-105	12	-356	-132	17	-87	129	94	160	-158	269	137	169	-173	56	-59	281	152	243	-123	-10	-36	52	12	254	59	-87	193	-27	-128	43 -> j418/<21>
-42	99	-57	90	166	-277	148	74	122	-71	117	45	63	-237	16	201	14	151	-105	-14	56	-18	-143	-162	111	-65	-36	-124	-141	-24	-49 -> J665/<17>
5	-23	-534	196	189	-310	54	168	-42	-112	234	63	142	-233	119	123	37	112	53	-124	159	15	-83	-43	247	99	273	-122	-92	-117	-69 -> j418/<20>
221	-34	-421	29	43	-91	-94	110	-71	-213	-6	-15	-2	-57	-215	-18	-55	-132	96	-82	182	5	-106	101	-42	109	43	86	-95	-52	-111 -> j418/<20>
56	76	-571	22	82	-67	54	89	38	9	217	84	115	-56	181	149	215	71	74	-12	43	78	153	-162	200	-37	-18	36	86	12	8 -> j733/<17>
-222	23	-368	-24	131	-295	51	-15	19	-99	158	15	142	-75	-25	-27	-42	36	243	-155	41	22	11	37	226	60	60	809	-174	-65	-24 -> j418/<16>
-126	54	-18	130	129	-348	354	-22	131	-60	83	-73	87	5	100	-31	4	72	86	-92	-58	28	50	-95	320	258	14	147	13	17	32 -> J665/<16>
51	-9	-447	54	52	186	-17	53	28	-152	78	114	66	32	84	-8	63	-2	246	2	47	84	181	-65	226	38	7	134	35	-2	-54 -> j733/<16>
-149	-35	-270	95	193	-205	293	106	204	-101	251	-43	129	-144	113	-62	122	57	295	38	-17	66	-15	-13	70	-32	22	219	16	-47	0 -> j418/<21>
-130	121	221	-290	293	124	301	63	222	-120	594	134	221	-285	-47	-62	373	361	42	-129	-311	-63	-244	-484	382	122	-481	13	-114	-119	111 -> J665/<20>
-20	10	-312	250	135	-204	155	34	40	-42	114	48	134	-87	53	77	35	88	76	-199	-33	10	119	-80	194	211	-83	34	6	-45	-94 -> j418/<20>
-6	68	74	80	260	-268	136	118	75	-64	194	92	28	-248	124	291	-41	116	-141	-150	6	-87	-104	-404	117	19	-29	-93	-247	-75	-58 -> J826/<17>
33	30	-555	29	57	-173	8	144	-67	-87	119	62	170	-123	30	116	84	84	66	-137	110	151	-8	-31	188	6	-82	0	-79	-24	-39 -> j418/<17>
-144	4	-294	-53	36	-92	102	90	143	-84	293	37	188	-185	75	-110	403	160	141	30	-112	51	51	-12	127	3	-123	211	-146	-90	102 -> j344/<21>
-140	-36	-395	-138	95	-69	105	160	42	-42	206	12	120	-151	58	-18	242	150	285	-34	-68	18	31	-79	314	19	-142	86	-30	-70	-59 -> j418/<18>
-145	13	-273	-44	72	-337	25	46	32	-111	57	-48	-3	-140	40	-65	-56	38	155	-63	21	82	-205	85	34	-7	66	118	-207	-91	-24 -> j418/<21>
8	22	-269	-48	6	-11	41	27	79	-81	117	13	61	-5	14	-15	204	120	116	12	3	92	59	-19	297	13	-79	269	54	-157	70 -> j733/<16>
-82	22	-251	-165	207	-120	130	39	74	-128	78	-21	61	-104	-31	-97	37	113	197	-14	24	-201	-93	61	148	83	-48	209	-38	-84	-16 -> j418/<18>
-223	120	12	-39	55	37	-58	200	168	14	338	92	28	-236	-28	-208	265	196	81	69	-6	-27	-168	18	152	3	-171	90	-91	-263	30 -> j344/<20>
-299	59	-24	-120	173	119	224	100	274	-143	300	77	432	-21	9	-43	124	215	56	-100	-2	-136	-20	-172	264	21	-239	83	-115	-113	14 -> J665/<18>
-147	76	-218	90	85	-153	201	149	154	-181	394	-32	194	-144	51	19	277	141	141	-74	-162	84	61	-174	484	57	-239	77	50	-33	48 -> j418/<20>
64	-97	-319	-98	12	152	100	122	204	-66	305	83	134	-43	118	48	309	143	148	-115	-78	117	221	-114	378	83	-236	98	86	9	4 -> j733/<20>
-14	87	-260	-80	81	-12	57	136	97	-158	198	100	199	-114	22	81	112	232	13	-34	162	43	61	-130	160	1	-197	123	-69	-131	91 -> j418/<17>
-117	91	-246	63	159	-113	166	149	199	-145	281	-8	161	-161	130	-141	416	196	179	19	-148	56	54	-79	346	22	-53	203	57	40	53 -> j418/<16>
-121	-47	-442	65	19	-261	23	59	41	-109	100	-61	94	-145	182	-54	46	29	281	-56	13	85	69	187	237	35	8	123	12	-37	-46 -> j418/<21>
-168	21	147	-28	271	-118	287	-95	137	-53	18	25	42	-64	-51	87	40	119	36	-157	-138	-89	-10	-254	241	2	-243	136	18	32	88 -> J826/<16>
5	-6	-219	-220	49	128	-130	56	-108	-89	56	-135	89	-74	49	-156	-29	-121	221	-59	91	54	-176	98	-25	108	-47	88	-29	-34	-110 -> j418/<21>
-187	126	-119	-159	28	-98	111	58	115	-59	244	203	64	-152	-23	-175	140	-146	218	34	-56	-74	-126	-10	189	100	89	175	-36	7	68 -> j344/<16>
-187	122	-56	-25	-4	-176	149	27	-112	67	69	63	216	-103	15	-70	223	54	150	-36	-70	-55	-16	-201	275	11	74	106	165	-50	54 -> j344/<21>
-59	72	-290	6	47	-200	130	-41	99	38	220	-14	63	-133	52	78	101	135	139	-56	-138	-10	65	-206	225	29	-87	80	61	-146	-57 -> J665/<21>
-191	18	-349	273	93	-480	285	90	84	-58	168	-42	145	-133	138	203	107	88	146	-90	-4	42	91	-127	353	8	-24	49	-27	-26	-3 -> J665/<20>
-143	-43	-113	-210	107	64	105	71	-40	-59	33	35	123	-217	-47	-180	184	80	192	-13	-107	-2	10	30	168	74	-153	160	-78	-88	75 -> j344/<18>
59	124	-332	69	161	-37	2	153	-213	-107	354	144	82	-203	64	96	197	137	64	-45	89	16	100	-143	152	-149	-159	-79	-136	-104	-20 -> j418/<20>
41	81	-258	4	60	6	73	243	-15	-86	268	77	85	-154	38	114	116	152	-43	-45	33	-22	18	-122	101	17	-130	-49	-86	-23	-28 -> j418/<17>
33	29	-258	-76	191	-131	38	53	48	-72	140	89	117	-149	17	-74	48	79	145	-91	74	27	-64	70	131	-18	-119	188	-113	-59	-6 -> j418/<17>
-115	32	-172	-55	162	-144	108	66	40	-93	189	-53	8	-145	-122	-38	132	125	151	-69	21	-73	-136	62	85	61	-104	57	-92	-169	30 -> j344/<21>
82	91	-181	-212	182	33	34	153	69	-144	235	99	102	-118	-5	-112	229	206	190	-1	48	6	-38	-78	135	90	-120	200	-175	-56	-52 -> j418/<21>
-62	-16	-417	36	260	-207	107	65	36	-130	122	-15	74	-128	83	-37	126	135	134	33	161	-12	8	6	94	32	-29	142	-119	-58	-20 -> j418/<17>
167	87	-125	98	-39	237	-22	60	32	-110	160	-809	61	-43	-132	-70	61	9	-44	36	34	9	-3	33	-24	-14	-174	243	-67	-54	52 -> j418/<20>
